Here is a tiny trained network, its code and every weight. The questions are about switching its units off for an input and a class, where a switched-off unit gives its printed mean instead of its output.

import numpy as np


def w(rows, s, z=0):
    codes = np.array(rows[::2]) - 128.0
    scale = np.full(codes.shape[1], s)
    scale[-1] = z or s
    return codes * scale


def f(y):
    return y / 2 * (1 + np.tanh(0.7978845608 * (y + 0.044715 * y**3)))


def log_softmax(a):
    a = a - a.max(-1, keepdims=True)
    return a - np.log(np.exp(a).sum(-1, keepdims=True))


def net(x, mask):
    res = np.array(x, float).reshape(1, 6) / 4 @ E
    y = f(res @ A[0][:, :-1].T + A[0][:, -1])
    res = res + np.where(mask, y, B[0][:, -1]) @ B[0][:, :-1]
    return log_softmax(res[-1] @ U[:, :-1].T + U[:, -1])


A, B = {}, {}
E = w([
[209,55,195,137,192,58],'x0',
[127,124,124,129,127,129],'x1',
[1,109,139,209,87,83],'x2',
[139,63,130,135,45,191],'x3',
[144,154,222,59,89,54],'x4',
[126,135,132,135,131,138],'x5',
],0.0098)
A[0] = w([
[89,105,122,187,110,92,79],'n0',
[160,134,109,97,157,157,105],'n1',
[117,114,29,234,149,103,71],'n2',
[102,120,120,93,89,168,88],'n3',
[98,97,40,205,82,207,209],'n4',
[139,158,78,106,99,203,234],'n5',
[102,178,255,51,46,82,110],'n6',
[130,109,213,169,128,93,78],'n7',
[144,84,100,186,191,165,93],'n8',
[219,178,69,132,123,166,102],'n9',
[120,60,181,96,63,166,240],'n10',
[135,151,111,57,191,161,149],'n11',
[36,97,142,109,108,81,94],'n12',
[50,253,129,101,239,70,253],'n13',
[58,203,73,47,89,156,70],'n14',
[145,100,116,14,147,162,66],'n15',
[160,133,110,77,165,133,76],'n16',
[62,101,163,176,159,92,105],'n17',
],0.0099,0.006)
B[0] = w([
[111,159,187,86,73,177,157],'n0',
[148,143,141,61,64,175,153],'n1',
[88,153,85,61,104,137,185],'n2',
[169,109,165,154,131,188,147],'n3',
[170,124,127,96,112,77,247],'n4',
[197,127,125,136,150,65,213],'n5',
[93,206,40,49,159,79,216],'n6',
[93,93,133,61,155,171,160],'n7',
[132,87,37,44,181,112,175],'n8',
[108,145,132,90,57,153,179],'n9',
[217,141,129,187,114,24,203],'n10',
[168,121,157,125,67,130,178],'n11',
[101,103,145,76,65,168,167],'n12',
[181,92,139,175,54,49,254],'n13',
[107,5,207,81,254,137,195],'n14',
[120,129,156,104,73,196,158],'n15',
[100,118,154,144,122,170,152],'n16',
[134,122,194,103,82,167,170],'n17',
],0.0083,0.012)
U = w([
[87,152,155,79,12,211,56],'0',
[95,176,41,67,137,119,126],'1',
[127,130,125,134,97,111,254],'2',
[118,63,192,98,198,130,164],'3',
[129,145,120,143,87,111,234],'4',
[147,136,124,180,60,83,69],'5',
[93,138,180,181,201,159,81],'6',
[78,167,132,187,142,200,43],'7',
],0.011,0.006)

Each question gives the input, the list of numbers given to net, and the class t.
The units are the neurons (one row each of A and B). Each row of codes is followed by its name. A weight is (code - 128) times the scale printed after its matrix; where a second scale follows, it is the last column's (A, B and U).
mask holds one flag per neuron, in row order. A switched-off neuron (its flag False) gives its mean, the last column of its row in B, instead of its output. The means were averaged over made-up inputs and are rounded, as every weight is.
A unit's drop is (log p(t) with every unit on - log p(t) with that unit switched off) / (log p(t) with every unit on - log p(t) with every unit switched off).
The circuit of an input: a set's keep is (log p(t) with only the set's units on - log p(t) with every unit switched off) / (log p(t) with every unit on - log p(t) with every unit switched off). Starting from the 12 units with the biggest drops (on a tie, the unit counted first), units are removed one at a time, each time the one whose removal leaves the highest keep (on an exact tie, the one counted first), for as long as the keep stays at least 0.8.
circuit, biggest first: the units of the circuit, biggest drop first
unit that matters most: the unit with the biggest drop
top k neurons: the k neurons with the biggest drops, biggest first
drop of u: that unit's drop, to one decimal
input [-5,-5,2,-2,-3,3], class 3: top 3 neurons : n14; n6; n10
input [3,3,3,-5,7,-6], class 1: top 2 neurons : n6; n7
input [6,6,0,-7,-8,-8], class 1: top 4 neurons : n8; n2; n14; n10
input [-4,8,8,-4,8,-7], class 0: circuit, biggest first : n12
input [0,2,1,2,5,1], class 1: top 2 neurons : n6; n13
input [4,4,-3,-5,0,-3], class 5: circuit, biggest first : n14; n13
input [-4,-3,3,6,-7,1], class 1: circuit, biggest first : n2; n8
input [-5,-3,4,0,-3,-2], class 3: top 2 neurons : n14; n6
input [7,-1,5,7,-7,2], class 1: circuit, biggest first : n8; n2
input [5,3,-5,2,-7,-1], class 1: circuit, biggest first : n8; n14
input [-1,2,-8,3,6,4], class 0: top 2 neurons : n15; n9
input [7,-7,8,8,-6,3], class 0: top 3 neurons : n0; n17; n2
input [6,1,-2,8,-2,-6], class 5: top 2 neurons : n10; n14
input [-1,0,4,-3,-8,0], class 1: unit that matters most : n2
input [-6,2,4,6,-6,1], class 1: circuit, biggest first : n2; n4
input [-7,-2,2,-8,-6,0], class 5: top 2 neurons : n13; n6
input [-8,3,8,-3,-7,-4], class 0: top 3 neurons : n2; n0; n12
input [-7,3,0,3,-5,-2], class 3: top 2 neurons : n14; n6
input [4,1,-6,3,1,-6], class 0: top 2 neurons : n15; n13
input [3,8,-8,5,0,4], class 0: unit that matters most : n15
input [5,5,-4,-5,-7,-3], class 1: top 2 neurons : n8; n14
input [-8,-7,4,3,-4,0], class 3: drop of n14 : 0.7
input [3,5,2,-8,-5,0], class 5: drop of n9 : 0.0
input [-8,-6,-3,-7,5,-6], class 3: drop of n10 : 0.1
